0.019,1.629,-0.226,-6.448,-4.447,0.477
7.094,1.711,-0.196,-6.551,-4.486,0.575
yields 0.019, 0.575

-1.411,6.080,0.761,0.291,-3.289,-0.193,-1.203 yields -1.411, -1.203

-4.096,3.837,1.423,-1.609,-2.507,-0.080
5.920,1.919,4.165,-5.410,5.291,-1.172
2.927,2.316,3.051,5.253,-2.526,-2.929
yields -4.096, -2.929

1.369,-0.503,1.628,2.348
1.151,-0.669,4.897,-1.056
1.242,-1.670,6.198,0.127
yields 1.369, 0.127

3.199,6.803,-5.747,0.641,0.371,4.444,-4.764 yields 3.199, -4.764

4.300,-0.811,-5.238,5.134,6.157 yields 4.300, 6.157

3.606,3.268,-5.297,-1.541 yields 3.606, -1.541

4.590,1.173,-2.279,5.553,2.811,2.963,-1.017 yields 4.590, -1.017
---
[ 1.519  2.937  7.150 -6.953  3.681 -1.061] ==> -1.061

[[ 1.813 -0.904 -7.374 -3.023]
 [ 1.906 -0.871 -7.100 -3.006]
 [ 2.126 -0.816 -6.140  7.090]] ==> 7.090

[-4.906  0.189  0.815 -2.386 -2.443  0.152 -6.319] ==> -6.319

[-2.005  2.807 -4.726  2.422  5.547] ==> 5.547

[ 6.443 -3.506 -0.518 -0.745  5.284] ==> 5.284

[[ 2.692 -6.714 -1.992 -2.595  3.936 -3.155]
 [ 2.774 -5.150 -4.380  0.488 -1.048  1.567]] ==> 1.567
---
[[-17.230 -12.521  -4.194   7.237   6.936 -19.967   2.640]
 [-13.900  -5.507 -10.068  16.769  -8.793 -13.931  -2.437]]	7.237

[[ 1.9 -1.1  0.7  1.1]
 [ 1.6  0.3  1.1  0.6]]	1.6

[[-13.5 -15.8   2.8 -13.7   3.8  13.8  -5.6]
 [ -7.6  -8.8  -8.2  -2.6 -12.8 -13.0  -6.4]
 [-13.1 -13.8 -10.5  -8.7 -14.8 -11.2  -6.4]]	3.8

[-0.05  0.16  0.04 -0.17]	0.04

[ 0.00  0.04 -0.01 -0.11  0.13]	0.04

[[ 0.557 -1.442  0.793  1.001 -0.564 -1.687  0.567]
 [-0.463  1.630  1.671 -1.312 -0.537  1.729  0.178]]	1.671

[ -48.0  -87.9   21.2  -75.5 -108.9  117.1   76.4]	76.4

[-2.0 -1.1  1.4 -1.0 -1.0 -0.4 -2.0]	-0.4
---
[-0.316  0.345  6.182 -3.140 -6.166 -0.126 -0.536] -> -3.140, 6.182

[-5.295 -4.600 -5.494 -2.119 -0.956] -> -5.494, -0.956

[ 2.000  3.310 -4.891 -3.183  1.821  5.712  6.340] -> -3.183, 6.340

[[ 6.459  3.169  0.618  0.036 -3.266]
 [-0.144  0.281 -1.149  1.089  1.429]
 [-2.045 -1.694 -3.943  4.938  0.443]] -> -1.149, 6.459

[-3.545  0.917  6.603  1.419  0.068] -> 6.603, 6.603

[[ 1.041  0.802  0.165 -5.933  2.869  5.916  0.619]
 [-0.267 -0.028  0.745  7.270 -3.711 -7.247  0.196]
 [-0.827 -1.094 -1.536 -5.164  3.623  5.211 -1.252]] -> 7.270, 7.270
---
 0.846  -1.557   2.485  -4.957
-0.779   0.168   2.589   5.650
 2.110  -6.980   3.014   0.875
result: 0.168

-3.690  -3.403  -0.188  -2.243  -1.781   5.451  -1.904
 2.649  -6.299  -1.527  -5.004  -3.978   0.901  -4.245
result: -6.299

-0.215   3.130  -5.324  -0.928
-3.844  -5.348   5.440  -2.355
-3.566  -6.062   6.692  -2.675
result: -5.348

-3.655   0.523  -2.633   5.584   1.490
-2.311  -1.275  -0.541   4.405   3.868
-1.389   0.245   1.801   1.031   0.479
result: -1.275

 5.396  -6.930   4.477   1.067  -5.421  -0.901  -0.419
 5.405  -6.845   4.236  -1.335  -4.253  -2.587   1.188
result: -6.845

-2.216   0.975  -0.799  -0.131  -2.881   0.330
-3.227   2.498   0.215   4.374  -1.892  -7.467
result: 2.498

-0.223  -2.464  -7.082  -1.498  -4.469
 0.599  -5.447  -4.683   1.470   4.456
-6.716  -3.923   2.495   5.683  -0.631
result: -5.447
---
 0.138   0.337  -5.376   1.241  -3.983   1.276  -1.908   0.052   0.516
 0.217   0.238  -4.719   1.114  -3.575   2.094  -1.390  -0.432   0.863
 1.303   1.330  -3.868  -1.861  -3.708   2.602  -1.977  -0.224   1.652
-0.850  -0.884  -1.472   2.567  -0.752  -0.808   0.006  -0.168  -0.650
-0.495  -1.224  -1.418   4.112   0.972  -1.504   0.286   0.436  -1.183
-0.070  -0.208   0.076   0.940   0.512  -0.411   0.069   0.240  -0.295
 0.518   1.072  -1.514  -3.124  -2.793   2.054  -1.063  -0.713   1.532
Answer: -0.070

-0.989  -1.323   1.420   0.379   1.114  -4.087   1.474   1.258   1.530   1.703   2.299  -2.185
 0.997   0.034   1.604   0.607  -0.974  -2.297   0.579   1.299  -0.373   1.853   1.273  -1.724
-0.941  -0.925   1.242  -0.386   0.059  -2.816   0.767   0.697   0.436   0.610   2.244  -0.343
-1.259   0.515   3.747   0.369   0.247  -2.354  -0.633  -0.198  -1.108   1.221   1.914  -0.340
-0.187   0.111   1.829   0.384   0.131  -1.473   0.373  -0.080  -1.195   0.606   0.827  -0.190
-0.506  -1.226   1.131   0.152   0.435  -2.639   0.046   1.051   1.081   0.943   1.451  -1.364
-2.398  -1.649   0.986   1.476  -0.640  -6.203   0.524   2.087   1.594   3.225   0.557  -1.435
-1.590  -1.838   0.596   2.203  -0.184  -6.097  -0.160   1.628   1.104   2.305   2.374  -1.747
 0.022   0.174   1.248  -1.070   0.672  -2.967   2.252  -0.336  -1.443   4.299   2.293  -1.094
 0.280   1.440   1.845   0.175   0.554  -3.120   0.353  -0.811  -0.986   0.427   1.534  -0.651
-0.572  -0.488   0.539   0.542  -0.800  -3.165   0.728   0.767   0.609   0.684   0.731  -1.961
-1.576  -0.546   0.096   1.424  -0.085  -3.966   1.081   0.781   0.495   1.372   1.426  -1.442
Answer: -0.572

 2.281   2.017  -0.977  -2.510  -0.826  -0.834  -1.551   0.259  -0.534  -0.637  -0.493   3.105  -1.631   0.514
 3.914  -1.514  -0.150   1.288  -3.187  -1.822  -1.962   1.161  -2.663  -2.827  -0.157   0.097  -0.964  -0.618
-0.324  -1.813  -0.087  -1.185  -0.478   0.628  -2.462   3.463   4.142  -1.791  -0.940   5.408  -1.774   3.663
-1.266   3.123  -0.865  -1.510   3.868  -1.559  -4.172   0.086  -3.083   3.003   0.964   0.500  -1.281   0.273
-1.384  -2.606   0.819  -2.420  -2.147   0.664  -2.563  -1.928  -2.775   1.683  -0.705   0.954  -2.071   1.116
-1.094   2.918   1.586   0.836   0.765  -1.421   0.292  -0.396  -1.877  -1.152   0.308  -0.726   2.683  -1.214
-2.167   0.324   1.569  -2.421   1.805  -0.745  -1.588  -0.597   4.268   2.679  -0.016   2.008   3.110  -1.065
-1.792  -2.312   3.350   0.619   2.857   0.558  -3.490  -2.318   1.776  -1.821  -1.083   0.449   1.517   1.513
-1.391   1.112   0.051  -3.443   0.449   0.800   3.718  -1.203  -2.146   0.943   4.460  -0.302   1.039   4.496
 1.206  -2.273   0.165   1.337   0.722  -1.834  -0.237  -0.369  -1.646  -2.675  -1.104   0.738  -1.154  -0.951
Answer: -1.391

 1.645   1.858   1.006  -0.741   1.099   1.263  -0.021   0.862
-3.461  -1.150  -3.595   3.319  -3.828  -3.492   2.826  -3.213
 2.311   3.214   1.913  -1.430   1.925   2.046  -1.440   1.547
 2.361   6.477   0.040  -4.519   1.089   1.809  -2.245   0.785
 0.498   2.537  -0.226  -0.590  -0.071   0.246  -0.269  -0.119
 0.114   2.256  -4.073  -3.249  -2.218  -1.099   3.241  -1.987
 0.086  -2.573   0.840   3.089   0.126  -0.119   2.477   0.113
 0.029  -0.331  -1.243   0.407  -0.896  -0.563   2.595  -0.801
-2.931  -0.323  -1.121   4.378  -2.290  -2.397   0.268  -1.892
Answer: 0.029

-0.014   0.777   0.954   0.656  -0.105  -1.142  -2.060  -2.559  -2.555  -1.802  -0.546
-0.178   1.040   2.633   4.215   5.467   6.232   6.205   5.551   4.333   2.766   1.002
 3.156   1.438  -0.467  -2.172  -3.446  -4.065  -4.088  -3.457  -2.491  -1.469  -0.449
-0.978  -1.033  -0.440   0.759   2.309   3.851   5.236   6.094   6.260   5.741   4.643
-1.098  -2.120  -3.218  -4.005  -4.197  -3.770  -2.743  -1.128   0.746   2.547   4.040
 3.110   1.418  -0.459  -2.229  -3.563  -4.342  -4.379  -3.805  -2.748  -1.731  -0.690
Answer: -1.098

 0.575  -3.760  -3.095  -4.898   6.899  -5.371  -4.730
 6.389  -1.459  -2.040   2.423  -3.862   2.307   1.747
 1.379   1.610   2.072   1.142   3.181   1.798   1.217
 1.929   2.821   3.046   3.178  -0.862   2.980   2.736
-0.567   2.320   3.034   0.658   2.541  -0.015   0.409
 0.942   1.168   1.650   0.563   2.370   0.395   0.403
 3.903   4.174   3.970   6.240  -4.818   6.264   5.505
 6.775  -1.883  -2.627   2.600  -6.247   1.566   1.537
-3.133   4.768   5.971   0.999   4.849   0.519   0.982
 0.267   3.453   4.125   2.059   3.896   2.993   2.249
Answer: -3.133
